(in the rows, 128 means zero)
Here are made-up nodes, facts about them, and rows of numbers that follow some of those facts. Name the node behind each unnamed row.

Some nodes and their rows:
[107 109 132 121 123 136 160 142 124 136 132 162 119 132 114 112 128  85
 151  97 138 125 128 117 123 107 127 110 137 134 125 130 133 133 147 167
 126 127 114 124 139 133] : dreli
[138 115 124 124 142 134 143 140 120 130 125 142 132 121 105 143 110 110
 145 115 137 129 119 152 138 121 124 107 132 138 122 132 136 134 155 131
 134 143 142 128 133 140] : buklu
[139 132 124 123 121 126 142 123  89 130 139  89  96 120 120 129 116 122
 131  96 118 125 126 148 131 129 128 134 132 132 113 142 130 115 128 128
  97 141 130 148 130 133] : stope
[140 150 142 114 135 126 129 128 176 116 108 132 120 136 140 107 115 104
 116 145 121 131 160 144 128 140 150 142 117 119 122 119 112 122 112 121
 133 131 124 102 127 119] : plinuk
[133 141 131 140 139 129 130 132 138 120 121 160 111 138 139 111 129 127
 127  95 138 132 141 123 128 141 127 113 132 115 132 121 129 140 119 115
 148 129 132 111 136 128] : bokli
[122 136 134 123 125 125 142 119 112 119 151  93 119 127 134 146 137 144
 124  88 122 123 131 123 130 126 125 133 140 125 123 131 121 135 128 112
 114 127 153 148 121 123] : lifam
[162 149 144 113 144 126 118 121 170 114 108 134  99 136 131 113 115 114
 127 132 124 126 156 156 138 151 145 129 113 113 119 137 116 125 108 112
 110 139 133 103 128 124] : skare
[108 130 127 134 125 130 115 122  79 124 138 115 127 103 137 137 140 157
 122 124 115 131 110 118 113 127 124 152 130 139 135 116 135 136 129 132
 124 121 133 141 119 119] : klotrim
[134 126 120 144 143 130  90 117  89 119 130 130 111 105 119 157 139 173
 137 131 126 121  95 130 130 137 113 117 128 132 137 146 144 146 140 114
 127 134 140 133 128 131] : nolavak
[124 115 127 128 129 126 154 124 130 117 134  87 121 151 122 147 141 135
 124 140 122 115 119 138 145 114 124 118 121 121 136 135 118 128 146 119
 142 127 133 137 131 125] : gidro
[115 126 118 152 126 125 131 134  89 133 135 108 138 111 131 136 127 136
 117  85 121 129 106 118 119 124 123 125 151 138 138 106 134 131 141 113
 170 131 122 143 128 137] : trobor
[119 116 123 125 127 126 150 121 132 122 136  94 126 149 123 140 137 134
 122 129 125 122 124 135 140 116 126 125 130 122 134 143 123 126 142 122
 141 129 134 143 131 124] : brabri
[126 117 127 136 125 126  98 125 152 130 129 119 176 131 119 149 147 159
 127 206 120 123 107 110 135 119 121 128 116 132 137 129 125 125 138 132
 141 112 117 128 122 131] : loske
[141 146 133 126 132 126 132 130 137 123 129 136 125 134 144 128 122 130
 126  99 136 137 152 140 132 144 129 127 127 117 118 131 121 132 107 105
 109 132 153 121 124 126] : fidru
[145 135 136 125 126 129  99 129 179 124  94 154 123 135 136 111 132 119
 126 208 129 123 133 136 128 130 137 134  94 125 126 119 120 122 108 138
 113 125 109  93 126 124] : maflem
[143 148 131 138 146 128 119 133 131 121 123 146 116 130 135 127 123 138
 126  91 137 133 135 139 136 149 126 116 129 116 128 125 126 141 116 104
 138 137 146 112 132 128] : posem
[120 142 129 142 144 127 138 143 132 122 119 147 125 127 145 116 124 128
 110  87 132 143 138 129 125 138 134 131 134 123 140  94 120 139 125 110
 180 129 138 111 128 121] : moru
[141 150 142 112 124 123 137 121 125 115 151  86 143 127 127 140 132 136
 132 118 108 125 139 125 134 129 136 137 135 122 122 136 118 126 121 123
  97 121 151 146 121 122] : sanik
[147 138 143 122 133 126 126 134 199 116 100 128 119 156 133 118 130 107
 119 175 130 120 150 145 140 132 141 120 109 116 128 120 111 126 115 119
 137 127 119  95 131 123] : ziburis

Facts:
ziburis: ω a; φ 363
leles: ω b; Λ roklik,groni; φ 905
zumol: ω f; Λ drobebrun,sestor,bufupe; φ 363
stubur: ω d; φ 905
skeva: ω b; φ 905
sestor: ω b; φ 905
rustik: ω b; φ 905
zasun: ω c; φ 319
zasteskom: ω e; φ 319
grodus: ω c; φ 363
pluru: ω c; φ 905
nuflur: ω b; φ 363
roklik: ω d; φ 905
pedral: ω c; φ 319
badul: ω a; φ 905
bufupe: ω d; φ 905
vubu: ω b; φ 905
maflem: ω a; φ 319
kogrer: ω e; Λ delu,skopo,badul; φ 363
klotrim: ω e; Λ bedrom; φ 319
vobo: ω a; Λ vubu,vabaste,plode; φ 363
miflum: ω a; φ 363
mafon: ω e; φ 905
pluvil: ω a; Λ steza,kiplim,daflel; φ 319
delu: ω c; φ 905
foze: ω f; φ 905
trofin: ω e; φ 905
gatil: ω c; Λ naner,riklek; φ 363
kogras: ω b; Λ skopo,bedrom; φ 319
klomuk: ω a; φ 363
nolavak: ω e; φ 319
nuflak: ω e; φ 905
roploklin: ω b; Λ fabes,sestor,fladris; φ 905
vibre: ω c; φ 363
lifam: ω e; Λ daflel; φ 363
riklek: ω f; φ 363
rore: ω c; φ 319
lusto: ω e; φ 319
vabaste: ω c; φ 319
flanas: ω b; Λ keter,bisodul,trerel; φ 363
moskel: ω e; φ 319
bisel: ω d; φ 363
nogrosor: ω a; φ 319
sustu: ω a; φ 319
buklu: ω d; φ 905
posem: ω c; φ 363
gidro: ω b; φ 363
fladoplam: ω e; Λ nolavak,vubu,dradrulus,fliler,plode; φ 363
steza: ω d; φ 363
bokli: ω c; φ 363
fladris: ω e; φ 905
loske: ω f; φ 319
fliler: ω e; φ 363
satrobri: ω c; Λ posem,fliler,stugo; φ 319
plode: ω c; φ 905
stiflosir: ω e; Λ nogrosor,fodron,stubur,loske,brabri; φ 905
ploflok: ω c; φ 319
kleplar: ω b; φ 319
gestodar: ω d; Λ flidur,steza,vokigi; φ 363
lepok: ω e; φ 905
vokigi: ω e; φ 905
trerel: ω c; φ 363
klikle: ω d; φ 363
supopu: ω a; φ 319
voses: ω e; φ 363
trobor: ω e; φ 905
plinuk: ω a; Λ briples; φ 363
stiplom: ω e; Λ drobebrun; φ 905
keter: ω f; φ 905
ganavok: ω e; Λ drobebrun,skuza,loske; φ 363
sanik: ω f; Λ grosal,kiplim,trofin,ziburis; φ 363
zoflis: ω b; φ 905
sabos: ω d; Λ dasken,moskel,foze,pedral; φ 319
fodur: ω b; Λ klikle,fudrir,braskam,niklo,raste; φ 363
pligufir: ω f; Λ dasken; φ 905
bogriskol: ω f; Λ flirol,buklu,nolavak,fute; φ 905
gidil: ω d; Λ drobebrun,keter,flidur; φ 905
flidur: ω e; φ 905
traze: ω c; Λ dasken; φ 319
fodron: ω d; φ 363
daflel: ω b; φ 905
sogre: ω b; φ 905
naner: ω b; φ 363
truples: ω a; Λ bufupe; φ 319
lalir: ω d; Λ bedrom,soler; φ 363
klevum: ω e; Λ vubu,raste; φ 905
fibes: ω c; φ 905
vobrim: ω c; Λ moskel,raste,bisel; φ 319
grustiklin: ω b; Λ stubur; φ 905
drege: ω a; Λ zasun,lusto,vabaste; φ 363
zosku: ω d; φ 319
traklen: ω b; φ 363
geflo: ω b; Λ losen,bedrom,dufar; φ 319
simar: ω e; Λ relodra,zoflis; φ 905
rustan: ω e; Λ trobor,moru,foplin; φ 319
bedrom: ω b; φ 319
skuza: ω e; φ 319
triskor: ω b; Λ delu,foze,mafon; φ 363
trunek: ω d; Λ ritrapa,keter,bisodul; φ 363
skare: ω a; Λ fute; φ 363
dafle: ω b; Λ ritrapa; φ 319
flaza: ω c; Λ velom,steza,pulesker,gidro; φ 905
velom: ω a; φ 905
peflam: ω b; Λ moskel; φ 905
fute: ω f; φ 319
stinan: ω e; Λ bokli,fibes; φ 905
druklam: ω e; φ 319
bugi: ω a; Λ bokli,braskam; φ 319
briples: ω d; φ 363
stusom: ω c; Λ nogrosor,nuflak,gidro; φ 319
drobebrun: ω c; φ 319
broko: ω c; Λ flirol,gustis; φ 319
lobra: ω a; Λ naner,voses,skopo,supopu,moru; φ 319
nobus: ω e; Λ dusal; φ 363
fidru: ω c; Λ zasun; φ 363
zoplal: ω d; Λ dasken,dreli,bupu,pedral; φ 905
pulesker: ω a; φ 319
tofim: ω a; Λ fliler; φ 319
moru: ω c; φ 363
stugo: ω a; φ 905
klofun: ω f; φ 363
drutrom: ω b; Λ zasun,flidur,pevak; φ 363
bisodul: ω c; φ 319
teklel: ω f; Λ skeva; φ 363
kiplim: ω d; φ 319
raste: ω c; φ 363
zitri: ω f; Λ vusto,rustik; φ 319
losen: ω a; φ 319
pifi: ω f; Λ fodron,zosku; φ 905
dasken: ω c; φ 363
mubrigrum: ω d; Λ naner,druklam,pluru,briples; φ 363
stope: ω b; Λ sustu,lepok,buklu; φ 905
vusto: ω e; φ 363
dusal: ω a; φ 363
soler: ω e; φ 319
fudrir: ω f; φ 905
niklo: ω f; φ 319
ritrapa: ω f; φ 905
pluste: ω c; Λ medram,pedral; φ 319
kladrodok: ω f; Λ ritrapa,sogre,vibre; φ 905
grosal: ω f; φ 363
fabes: ω c; φ 319
dufar: ω c; φ 905
relodra: ω b; φ 319
gustis: ω d; φ 319
bupu: ω f; φ 319
gigro: ω e; Λ ploflok,gustis; φ 905
pevak: ω c; φ 363
dreli: ω d; φ 905
braskam: ω d; φ 905
brabri: ω b; φ 363
foplin: ω a; φ 363
drubrim: ω b; Λ bufupe,miflum,trerel; φ 363
stabrok: ω d; Λ velom,zasteskom; φ 905
dradrulus: ω b; φ 319
refu: ω f; Λ rore,trobor; φ 905
skopo: ω b; φ 363
mistari: ω b; φ 905
flirol: ω a; φ 363
medram: ω f; φ 363
groni: ω d; φ 905
flibe: ω e; Λ klomuk,labrir,dusal,traklen; φ 905
soklu: ω c; Λ sogre,klofun,rustik; φ 363
labrir: ω d; φ 319
kudal: ω a; Λ bisodul; φ 363
klukol: ω d; Λ skuza,zoflis; φ 319

Name these rows:
No name comes twice in this set of rows, the named rows included.
[117 115 122 122 123 130 120 120 107 129 128 118 113 126 126 136 137 146
 129 162 121 121 104 134 126 122 124 138 114 132 136 141 136 124 137 144
 117 126 122 134 127 123] | kleplar
[128 124 124 107 123 126 149 112 118 125 148  91 122 135 126 140 126 134
 127 118 123 124 134 147 136 130 132 138 130 120 123 165 122 119 126 116
 101 134 149 152 125 121] | drutrom
[120 121 126 123 111 130 147 125  89 133 136 111  83 135 126  99 128 100
 136  89 123 117 123 117 116 118 129 121 139 127 123 140 139 122 132 152
 107 129 104 143 143 131] | peflam
[131 144 134 115 134 124 122 121 126 119 148 107 141 123 122 132 128 139
 129 104 112 127 133 119 130 136 136 138 140 119 129 143 126 130 126 119
 128 125 143 145 125 125] | teklel
[114 107 127 119 136 138 131 134 133 129 122 162 143 122 112 141 134 133
 142 171 136 128 116 138 131 112 123 130 119 140 133 132 131 137 150 155
 120 126 145 122 124 124] | labrir
[119 114 113 147 120 125 121 123 108 142 142 112 144 119 126 143 122 137
 119  93 131 128 114 112 125 128 117 125 149 135 130 128 134 122 132 108
 151 128 121 150 126 139] | fladris
[118 130 124 117 118 125 134 109 120 129 156 101 140 129 135 146 128 147
 119  90 126 132 142 122 129 135 128 142 142 124 122 144 118 124 118 105
 107 125 157 157 116 123] | ganavok
[137 137 126 132 122 125 127 124  75 131 146  99 118 107 133 140 121 135
 127  75 122 131 125 128 121 134 125 129 147 135 115 129 135 126 126 109
 106 132 137 153 124 137] | gigro
[116 110 132 105 123 135 144 129 136 131 133 150 148 125 121 142 132 130
 139 172 137 137 132 142 129 113 125 143 113 140 119 144 124 127 136 156
  87 124 150 131 114 119] | klukol
[124 134 130 141 133 128 113 140 127 126 110 156 137 123 149 126 136 145
 120 163 135 140 125 128 120 131 123 134 113 133 135  96 127 134 117 127
 143 123 124 104 124 123] | rore
[134 144 128 119 129 126 135 124 144 130 135 148 130 131 146 119 115 127
 119  88 137 144 158 131 126 151 134 142 136 118 122 133 121 123  99 107
 118 131 152 128 122 122] | soklu
[135 120 123 127 138 131 107 121  93 121 122 122 106 119 113 142 137 159
 140 160 123 119  92 146 135 131 120 124 111 130 135 156 144 134 142 127
 113 136 130 131 135 128] | dradrulus
[128 123 124 121 116 126 146 125  96 136 139  94 112 125 128 122 122 118
 127 105 123 125 128 137 125 121 128 133 132 132 119 137 130 115 132 133
 112 134 118 146 130 131] | leles
[143 128 128 113 119 128  96 120 192 135 101 157 143 138 137 117 126 121
 121 221 135 132 142 132 127 138 139 146  97 126 123 132 122 111 100 136
 106 124 109 101 120 123] | truples

The same nodes again, as new rows of numbers:
Some nodes and their rows:
[119  88 149 176 139 136 151 145  94 111 124 120 123 106 157 152 110 105
 167 118 141 102 195 126 129  95 148  79 116 113 122 171 147] : kleplar
[139  85 145 113 142 123 132 158  79 150 113 116 102 131 154  97 132  97
 188  83 156 155 161 126 136  93 132  53 110  87  82 188 148] : gigro
[152  91 122 138 150 108 158 155 116  98 173  95 128 117 199  90 163  98
 173  90 125 133 169 139 152 133  90  90 117  85 129 172 134] : ploflok
[138  63 139 167 142 111 142 164 108 137 156 107  98 118 151 113 152 128
 195 103 139 122 171 108 152 109 110  79 129 114 106 203 149] : gestodar
[130  70 162 169 132 139 155 145  86 120 125 127  85 118 155 151 111 130
 190 116 141 106 167 105 141 104 133  77 137 122 109 179 172] : drubrim
[141  80 134 172 145 116 140 146  98  84 185 105  85 101 140 164 108 144
 189 116 133 142 144 129 134 152 103 100 121 134 124 151 180] : miflum
[163  90 146 221 175 121 140 144  58  97 151 101 103  95 165 162  99 105
 184 127 123 144 141  93 114 157 117  90 105 115 121 152 174] : ritrapa
[160  67 174 209 158 124 145 146  46 123 142 125  81  99 172 140 110 120
 177 127 111 152 150  89 118 155 100  87 115 105 109 157 157] : kladrodok
[124  88 149 143 158 115 132 164 100  97 177 117 103 108 138 127 115 111
 180  99 137 145 147 166 105 133  83 105  85 122 124 150 164] : flirol
[153  76 144 166 122 118 125 150 117 120 148 130  98 123 170 123 113 115
 205 115 133 153 186 104 123  96 126  63 138  70  90 154 132] : zoplal
[161  90 133 145 165 106 132 164 128  99 169 100 122 128 197  82 149  75
 187  88 135 155 154 140 138 136 101  86 107  75 127 162 131] : plode
[127  56 161 208 166 109 133 163  69 138 159 120  97  78 137 128 121 126
 178 132 117 129 170 101 124 119  89  96  87 122 101 189 148] : sanik
[143  73 147 163 134 116 149 146  86  96 184 120  77 104 145 156 112 153
 188 112 138 147 147 127 132 146 103  89 121 130 124 157 174] : kudal
[145  80 133 172 137 116 158 154  86 124 151 102 105 116 168 126 149 124
 181  96 135 133 188 110 149 118 125  75 139 108 120 178 145] : klukol
[155 100 132 159 148 118 126 162 122  99 151 105 113 123 164 116 122  89
 206 100 144 147 171 121 118 111 132  72 124  82 104 151 150] : braskam
[142  86 118 174 144 111 148 153 107 117 161  89 118 110 160 135 146 111
 175  98 132 118 185 117 149 119 131  75 124 113 120 179 144] : zosku
[142  84 123 119 140 117 131 146  92 140 130 107 101 118 141 111 135 118
 199  99 155 137 159 127 132  93 128  76 135  95  62 202 161] : nobus
[115  81 182 155 143 140 138 156  89 135 110 136 103 128 164 119 105  90
 173  99 144 131 171 128 119  88 125  61  96 108 119 169 136] : stope
[110  82 137 197 156 121 129 149 118 111 140  92 123 110 125 158 115 106
 185 114 152 101 185 116 136  85 150  79 111 148 124 189 162] : gidro

Rows to name:
No name comes twice in this set of rows, the named rows included.
[131  83 127 175 133 106 120 137 118  99 176 102 107  94 143 153  89 130
 175 124 137 163 154 143 103 128  98  76  98 103 127 126 146] | badul
[141  76 146 212 185 104 127 158  81 116 162 104 114  76 133 141 115 113
 182 139 124 127 164 113 115 130  97  99  85 123 107 182 159] | grosal
[148  77 124 192 157 110 130 158 120 111 158  78 119 125 160 134 138 102
 181 100 145 140 166 106 145 119 130  68 119 115 130 177 145] | stubur
[142 106 125 120 154 124 137 158  79 127 131 100 125 125 154 117 139 100
 185  82 156 130 178 129 139 104 148  72 120 100  97 196 159] | lusto
[128  86 154 158 157 114 119 162  96  93 174 117 107 114 151 140 104 104
 181  94 140 166 159 152 109 139 106  86  79 121 140 138 153] | stugo
[130  89 158 142 149 115 139 163  83 106 175 143 108 108 164 126 111 117
 171  97 126 151 184 157 113 129  95  91  85 112 133 146 150] | tofim
[121  73 140 156 107 112 144 130  86 127 170 122 111  80 161 142 118 148
 149 121 129 150 170 153 122 122  74  75  98 107 117 146 132] | lobra
[155  85 129 134 154 111 144 154 121 101 175 105 112 126 177  87 157  94
 191  93 128 135 150 148 141 127  86 100 117  83 104 179 142] | posem
[123  77 171 153 130 136 132 150 103 117 126 150  92 117 150 129 100 116
 202 123 140 116 194 125 109  78 137  77 125  97  84 170 156] | fodur
[130  93 145 150 152 116 144 163  84  96 178 121 121  97 153 134 116 117
 165  99 135 141 174 168 115 139  97 100  89 120 143 147 149] | sustu

Now the same nodes, written a new way:
Some nodes and their rows:
[143 106 178 126 130  90 119 130 107 130 113 120 137 120 135 135 134 112
 134 110  71 131 139 112 116 150 167 144  92 148] : bisodul
[117 134 149 116 123 111 161 129 151  91 133 116 135 124 132 133 126 142
 139 129  91 124 112 136 108 131 148 143 115 151] : supopu
[114 132 166  99 117 122 135 113 140 101 127 117 139 135 160 130 128 129
 162 166  95 107 118 130 115 116 136 106 134 153] : skopo
[146 109 113 125 103 134 113 137 108 131 124 134 128 113 122 146 132 126
 112 138 118 140 123 115 145 128 106 131 146 107] : dreli
[121 127 150 110 129 109 109 132 116 122 136 119 131 119 134 116 126 125
 131 132 104 110 123 140 128 123 152 109 147 143] : grodus
[141 134 106 151 134 147 135 112 123 156 121 138 118 140 105 108 121 123
 108 104 161 144 136 125 143 136 110 130 136 102] : stinan
[122 127 108 135 144 143 111 129 131 164 132 141 119 140 110  99 122 117
 118 113 185 130 133 121 139 126 124 119 132 127] : nobus
[129 153 119 155 168 122 134 107 135 130 130 120 142 139 136 117 144 129
 141  96 113 113 138 149 113 125 142 125 109 125] : satrobri
[163  83  56 149 125 176  73 134 126 180  78 134 104 149  89 162 145 153
 110 136 193 152  83 116 139 141 107 127 134  88] : pligufir
[130 144 142 149 153 148 142  87 147 118  99 103 123 146 153 149 140 142
 157 134 108 119 120 173 104 128 123 106 112 104] : peflam
[119 118 207 135 152 116 120 110 129 134  97 110 116 144 174 145 123 105
 172 139 123 121 158 138  98 146 150 109  62 144] : flanas
[121 134 149 115 118 111 163 125 151  90 129 117 138 131 133 132 126 144
 143 136  91 123 110 128 108 130 148 143 117 153] : losen
[136 171 129 124 138  94 132 173  96 102 129 120 124 126 136 160 122 165
 123 154 118 113 165 145 127 129 174 155 129 138] : drobebrun
[121 108 118 111 114 129  98 153 117 137 145 140 131 109 131 131 130 114
 122 142 143 125 129 112 142 117 114 120 142 133] : fodron
[102 144 153 137 150 130 143 106 160 114 126 112 120 147 143 115 117 131
 157 127 148 111 124 157 104 128 135 104 110 140] : plinuk
[140 136 148 126 121 112 133 114 109 114 124 115 130 120 127 124 125 133
 121 123  81 124 127 145 132 132 138 121 151 118] : fibes
[121 145 138 140 158 124 111 108 127 136 124 118 129 146 141 109 129 125
 147 122 137 104 136 148 119 123 143  97 126 131] : gatil
[123 140 163 121 122 127 156 108 134  96 126 110 130 118 151 143 128 133
 141 140  75 126 127 157 117 125 123 121 132 120] : daflel
[141 135 106 151 134 146 136 111 123 156 121 138 118 140 105 107 121 124
 108 103 162 144 137 125 143 135 110 130 135 102] : gigro

Name these rows:
No name comes twice in this set of rows, the named rows included.
[135 138 144 128 124 114 136 112 114 115 132 115 131 115 127 119 127 128
 119 113  81 124 127 151 131 129 133 119 152 116] | plode
[127 131 174 120 118 123 152 106 131 100 118 109 129 119 153 144 128 127
 144 139  71 128 127 149 115 131 127 121 125 122] | sogre
[101 145 152 137 151 131 143 106 161 114 128 113 120 144 144 113 118 130
 156 125 147 111 124 160 103 127 134 103 110 139] | skare
[144 144 149 104  98 117 161  90 140  87 105 127 165 171 160 135 137 146
 180 186  70 109 113  79 114 117 139 131 124 166] | bedrom
[141 139 104 150 134 146 134 115 121 154 120 137 116 142 105 111 120 129
 107 109 164 143 139 127 144 136 113 132 135 103] | simar
[106 131 166 103 128 124 133 123 142 104 136 114 132 120 158 133 130 125
 154 151  97 110 121 148 113 117 136 108 130 146] | naner
[136 121  80 158 123 158 125 123 126 160 135 151 119 130 104 116 123 114
 102 102 189 155 137 106 149 132  76 134 129  94] | bogriskol
[113 155 135 150 158 127 165 109 164 105 127 115 131 145 140 126 129 141
 152 112 128 120 129 153  99 131 138 133  93 135] | pluvil
[109 131 101 141 153 150 120 121 142 164 152 142 123 129 108  84 126 105
 113  89 182 129 131 134 138 120 112 114 137 123] | fladoplam
[136 134  92 146 146 140 132 130 133 156 128 143 131 142 106 112 134 126
 116 103 162 137 134 110 134 130 129 147 116 127] | rustan

